Below is a small trained network, with its code and all its weights. Each question gives an input and a class and asks what happens when units are switched off, that is, made to give their printed mean instead of their output.

import numpy as np


def w(rows, s, z=0):
    codes = np.array(rows[::2]) - 128.0
    scale = np.full(codes.shape[1], s)
    scale[-1] = z or s
    return codes * scale


def f(y):
    return np.maximum(y, 0)


def log_softmax(a):
    a = a - a.max(-1, keepdims=True)
    return a - np.log(np.exp(a).sum(-1, keepdims=True))


def net(x, mask):
    res = np.array(x, float).reshape(1, 6) / 4 @ E
    y = f(res @ A[0][:, :-1].T + A[0][:, -1])
    res = res + np.where(mask, y, B[0][:, -1]) @ B[0][:, :-1]
    return log_softmax(res[-1] @ U[:, :-1].T + U[:, -1])


A, B = {}, {}
E = w([
[84,73,21,168,194,76,190,82,192,141],'x0',
[2,155,151,227,146,109,146,111,111,64],'x1',
[86,247,219,79,157,123,70,174,62,131],'x2',
[72,47,204,124,148,177,104,221,162,126],'x3',
[127,162,188,208,75,35,144,156,127,103],'x4',
[145,137,40,175,194,228,76,228,38,179],'x5',
],0.0054)
A[0] = w([
[201,183,94,134,95,145,113,117,78,143,249],'neuron 1',
[98,206,166,126,134,181,105,165,62,116,131],'neuron 2',
[100,165,112,52,141,97,138,38,148,123,144],'neuron 3',
[147,49,56,124,122,167,141,54,156,118,118],'neuron 4',
[94,121,133,190,154,102,121,110,133,158,122],'neuron 5',
[141,140,253,57,60,117,123,116,144,110,144],'neuron 6',
[3,125,165,162,132,130,130,127,129,95,241],'neuron 7',
[169,115,118,37,167,192,108,152,111,160,167],'neuron 8',
],0.017,0.0014)
B[0] = w([
[201,208,161,110,170,109,145,131,196,109,213],'neuron 1',
[121,50,160,196,132,152,124,50,152,164,227],'neuron 2',
[184,142,152,209,170,160,120,89,108,146,208],'neuron 3',
[129,80,198,120,25,93,118,86,208,152,239],'neuron 4',
[178,167,122,92,135,118,128,93,135,110,172],'neuron 5',
[171,151,106,50,6,41,150,145,183,101,254],'neuron 6',
[197,180,161,172,227,164,125,113,152,142,209],'neuron 7',
[102,175,101,68,204,157,138,217,171,91,235],'neuron 8',
],0.013)
U = w([
[98,112,72,141,109,122,123,121,67,116,27],'0',
[48,70,110,124,177,220,89,182,128,145,143],'1',
[170,225,110,105,186,132,155,152,140,67,114],'2',
[97,105,106,140,94,123,114,132,58,121,6],'3',
[160,109,172,244,139,148,115,56,130,170,202],'4',
[132,105,131,76,1,55,143,119,160,115,190],'5',
],0.0074,0.002)

Each question gives the input, the list of numbers given to net, and the class t.
The units are the neurons (one row each of A and B). Each row of codes is followed by its name. A weight is (code - 128) times the scale printed after its matrix; where a second scale follows, it is the last column's (A, B and U).
mask holds one flag per neuron, in row order. A switched-off neuron (its flag False) gives its mean, the last column of its row in B, instead of its output. The means were averaged over made-up inputs and are rounded, as every weight is.
A unit's drop is (log p(t) with every unit on - log p(t) with that unit switched off) / (log p(t) with every unit on - log p(t) with every unit switched off).
The circuit of an input: a set's keep is (log p(t) with only the set's units on - log p(t) with every unit switched off) / (log p(t) with every unit on - log p(t) with every unit switched off). Starting from all 8 units, units are removed one at a time, each time the one whose removal leaves the highest keep (on an exact tie, the one counted first), for as long as the keep stays at least 0.8.
circuit, biggest first: the units of the circuit, biggest drop first
unit that matters most: the unit with the biggest drop
top k neurons: the k neurons with the biggest drops, biggest first
drop when u is switched off: that unit's drop, to one decimal
input [1,8,-1,-2,-1,-8], class 4: top 3 neurons	(neuron 8; neuron 3; neuron 1)
input [-1,-4,7,8,-5,0], class 1: circuit, biggest first	(neuron 8; neuron 2; neuron 1)
input [-4,8,-7,4,-3,-5], class 4: top 3 neurons	(neuron 7; neuron 8; neuron 1)
input [-2,-3,-5,6,7,5], class 1: unit that matters most	neuron 6
input [5,-3,3,-4,2,-6], class 4: top 2 neurons	(neuron 3; neuron 8)
input [-1,8,-2,-5,4,-5], class 2: top 3 neurons	(neuron 2; neuron 4; neuron 5)
input [1,3,-1,-3,-4,-5], class 4: top 2 neurons	(neuron 3; neuron 6)
input [3,3,1,-4,-8,-2], class 4: top 2 neurons	(neuron 6; neuron 3)
input [4,-4,-5,-4,5,8], class 5: top 4 neurons	(neuron 4; neuron 7; neuron 3; neuron 2)
input [5,-5,-1,6,1,6], class 1: top 2 neurons	(neuron 6; neuron 1)
input [1,5,1,0,-4,7], class 4: top 3 neurons	(neuron 2; neuron 6; neuron 7)
input [7,5,-6,-1,-8,1], class 5: top 2 neurons	(neuron 4; neuron 2)
input [-2,-5,-3,-8,-6,-3], class 2: top 4 neurons	(neuron 8; neuron 1; neuron 2; neuron 3)
input [-6,5,-4,8,-7,-1], class 2: circuit, biggest first	(neuron 4)
input [7,3,-3,0,-2,5], class 5: top 2 neurons	(neuron 4; neuron 3)
input [2,0,7,7,4,3], class 4: drop when neuron 2 is switched off	0.4
input [2,0,-7,-5,-2,5], class 5: drop when neuron 4 is switched off	1.2
input [4,0,6,1,-7,6], class 1: drop when neuron 6 is switched off	0.2
